Below are the code and all the weights of a small trained network. Each question names an input and a class and asks about switching units off, where a switched-off unit gives its printed mean instead of its output.

import numpy as np


def w(rows, s, z=0):
    codes = np.array(rows[::2]) - 128.0
    scale = np.full(codes.shape[1], s)
    scale[-1] = z or s
    return codes * scale


def f(y):
    return y / 2 * (1 + np.tanh(0.7978845608 * (y + 0.044715 * y**3)))


def log_softmax(a):
    a = a - a.max(-1, keepdims=True)
    return a - np.log(np.exp(a).sum(-1, keepdims=True))


def net(x, mask):
    res = np.array(x, float).reshape(1, 7) / 4 @ E
    y = f(res @ A[0][:, :-1].T + A[0][:, -1])
    res = res + np.where(mask, y, B[0][:, -1]) @ B[0][:, :-1]
    return log_softmax(res[-1] @ U[:, :-1].T + U[:, -1])


A, B = {}, {}
E = w([
[193,21,217,124,80,130,97,59,47,187],'x0',
[160,120,95,134,94,53,26,248,127,196],'x1',
[117,152,175,115,125,74,119,122,107,84],'x2',
[183,222,196,44,102,202,223,201,80,180],'x3',
[117,143,184,118,119,83,119,129,123,98],'x4',
[204,184,138,240,94,118,162,135,73,66],'x5',
[27,110,163,202,244,225,22,146,3,145],'x6',
],0.0052)
A[0] = w([
[97,76,129,166,133,52,106,88,173,79,67],'n0',
[189,65,156,135,127,128,117,73,113,168,83],'n1',
[208,135,121,95,69,109,132,87,185,76,54],'n2',
[176,124,76,84,67,97,167,105,156,96,100],'n3',
[126,51,71,173,128,93,124,100,149,75,72],'n4',
[124,157,45,157,170,174,147,169,217,128,96],'n5',
[133,103,2,156,97,142,92,67,135,132,85],'n6',
[174,85,178,125,71,75,119,55,43,135,99],'n7',
[187,167,157,68,68,180,227,185,100,179,89],'n8',
[161,48,147,136,65,177,114,79,113,198,93],'n9',
[155,119,72,69,99,63,166,76,181,168,78],'n10',
[163,194,141,81,147,130,168,135,63,168,76],'n11',
[168,145,115,203,125,177,191,75,91,59,142],'n12',
[157,131,71,171,48,80,68,248,101,182,189],'n13',
[62,221,113,158,144,92,135,163,190,56,133],'n14',
[76,67,81,48,147,144,165,129,147,194,253],'n15',
[119,105,108,116,134,170,210,30,133,81,135],'n16',
[106,91,92,180,98,89,94,66,170,97,69],'n17',
[238,185,132,244,135,89,151,136,94,115,83],'n18',
[153,152,104,98,46,104,141,74,173,132,50],'n19',
],0.0066,0.0053)
B[0] = w([
[119,250,170,147,95,182,130,208,177,108,162],'n0',
[176,180,95,81,190,133,190,210,116,113,157],'n1',
[84,108,88,140,161,171,95,82,36,161,168],'n2',
[113,133,121,165,168,166,54,77,61,105,184],'n3',
[105,208,187,123,85,196,87,215,163,137,155],'n4',
[192,103,112,59,184,105,136,186,102,91,183],'n5',
[125,167,203,87,138,133,71,171,188,84,150],'n6',
[205,126,58,61,184,106,196,202,79,103,191],'n7',
[128,191,168,152,118,152,57,203,182,85,234],'n8',
[204,168,29,95,172,126,185,187,116,105,179],'n9',
[102,111,102,180,150,192,110,78,53,153,178],'n10',
[113,189,173,171,72,199,88,170,150,132,161],'n11',
[116,70,158,149,96,90,156,89,132,161,197],'n12',
[41,57,145,73,40,93,178,91,102,110,231],'n13',
[216,105,63,85,189,107,187,112,75,112,212],'n14',
[169,64,147,209,77,57,118,114,166,101,254],'n15',
[58,98,159,57,50,82,181,111,170,117,192],'n16',
[85,226,165,146,108,161,118,254,166,118,158],'n17',
[127,90,150,202,150,53,135,69,220,198,181],'n18',
[87,124,102,154,187,197,58,85,29,188,156],'n19',
],0.0076,0.006)
U = w([
[126,255,188,140,59,220,54,243,218,102,35],'0',
[157,62,115,119,74,122,137,128,119,62,255],'1',
[247,127,18,24,212,98,208,180,109,83,5],'2',
[44,79,98,198,207,237,21,50,7,195,45],'3',
[44,51,159,59,8,75,195,81,171,134,30],'4',
[176,92,151,104,111,98,106,106,185,127,222],'5',
[159,65,144,163,114,67,116,78,223,213,170],'6',
],0.007,0.0053)

Each question gives the input, the list of numbers given to net, and the class t.
The units are the neurons (one row each of A and B). Each row of codes is followed by its name. A weight is (code - 128) times the scale printed after its matrix; where a second scale follows, it is the last column's (A, B and U).
mask holds one flag per neuron, in row order. A switched-off neuron (its flag False) gives its mean, the last column of its row in B, instead of its output. The means were averaged over made-up inputs and are rounded, as every weight is.
A unit's drop is (log p(t) with every unit on - log p(t) with that unit switched off) / (log p(t) with every unit on - log p(t) with every unit switched off).
The circuit of an input: a set's keep is (log p(t) with only the set's units on - log p(t) with every unit switched off) / (log p(t) with every unit on - log p(t) with every unit switched off). Starting from the 12 units with the biggest drops (on a tie, the unit counted first), units are removed one at a time, each time the one whose removal leaves the highest keep (on an exact tie, the one counted first), for as long as the keep stays at least 0.8.
units of the circuit, in order: the units of the circuit, biggest drop first
unit that matters most: the unit with the biggest drop
top k neurons: the k neurons with the biggest drops, biggest first
drop when u is switched off: that unit's drop, to one decimal
input [5,0,-4,-5,-7,-8,7], class 6: unit that matters most : n15
input [-2,7,4,1,5,4,4], class 4: units of the circuit, in order : (n13, n8)
input [4,-4,-7,7,5,2,4], class 0: units of the circuit, in order : (n8, n11)
input [2,6,-7,-1,0,-8,-8], class 3: units of the circuit, in order : (n10, n19)
input [-1,-4,1,4,7,-8,3], class 6: units of the circuit, in order : (n13, n15, n7, n0)
input [-8,4,-1,-7,8,8,1], class 2: top 4 neurons : (n14, n8, n5, n15)
input [6,-8,0,-2,5,-3,5], class 4: top 2 neurons : (n16, n14)
input [-6,-5,1,-8,5,-3,-6], class 0: top 2 neurons : (n0, n17)
input [7,-2,-2,8,-1,-6,0], class 0: top 3 neurons : (n8, n11, n14)
input [4,3,-7,-1,-1,-6,6], class 1: units of the circuit, in order : (n15, n9)
input [-8,5,-5,-4,7,1,-6], class 2: top 2 neurons : (n14, n5)
input [6,5,0,7,-7,-3,7], class 0: units of the circuit, in order : (n11, n8, n10)
input [8,7,3,6,3,5,-2], class 2: top 4 neurons : (n7, n9, n1, n15)
input [-5,4,6,2,-2,8,-6], class 6: units of the circuit, in order : (n18)
input [3,4,2,1,-3,-1,-1], class 4: top 3 neurons : (n13, n14, n5)
input [-7,-8,-5,-1,-6,-1,-1], class 4: top 2 neurons : (n16, n9)
input [-2,6,0,-5,0,-4,3], class 4: top 2 neurons : (n13, n8)
input [-3,-7,-7,8,5,0,5], class 0: top 2 neurons : (n8, n11)
input [-8,-7,5,-5,7,7,0], class 2: top 3 neurons : (n14, n13, n15)
input [-2,-2,-3,0,-4,8,-6], class 6: unit that matters most : n18
input [-8,0,6,-2,6,-8,-7], class 2: drop when n14 is switched off : 1.8
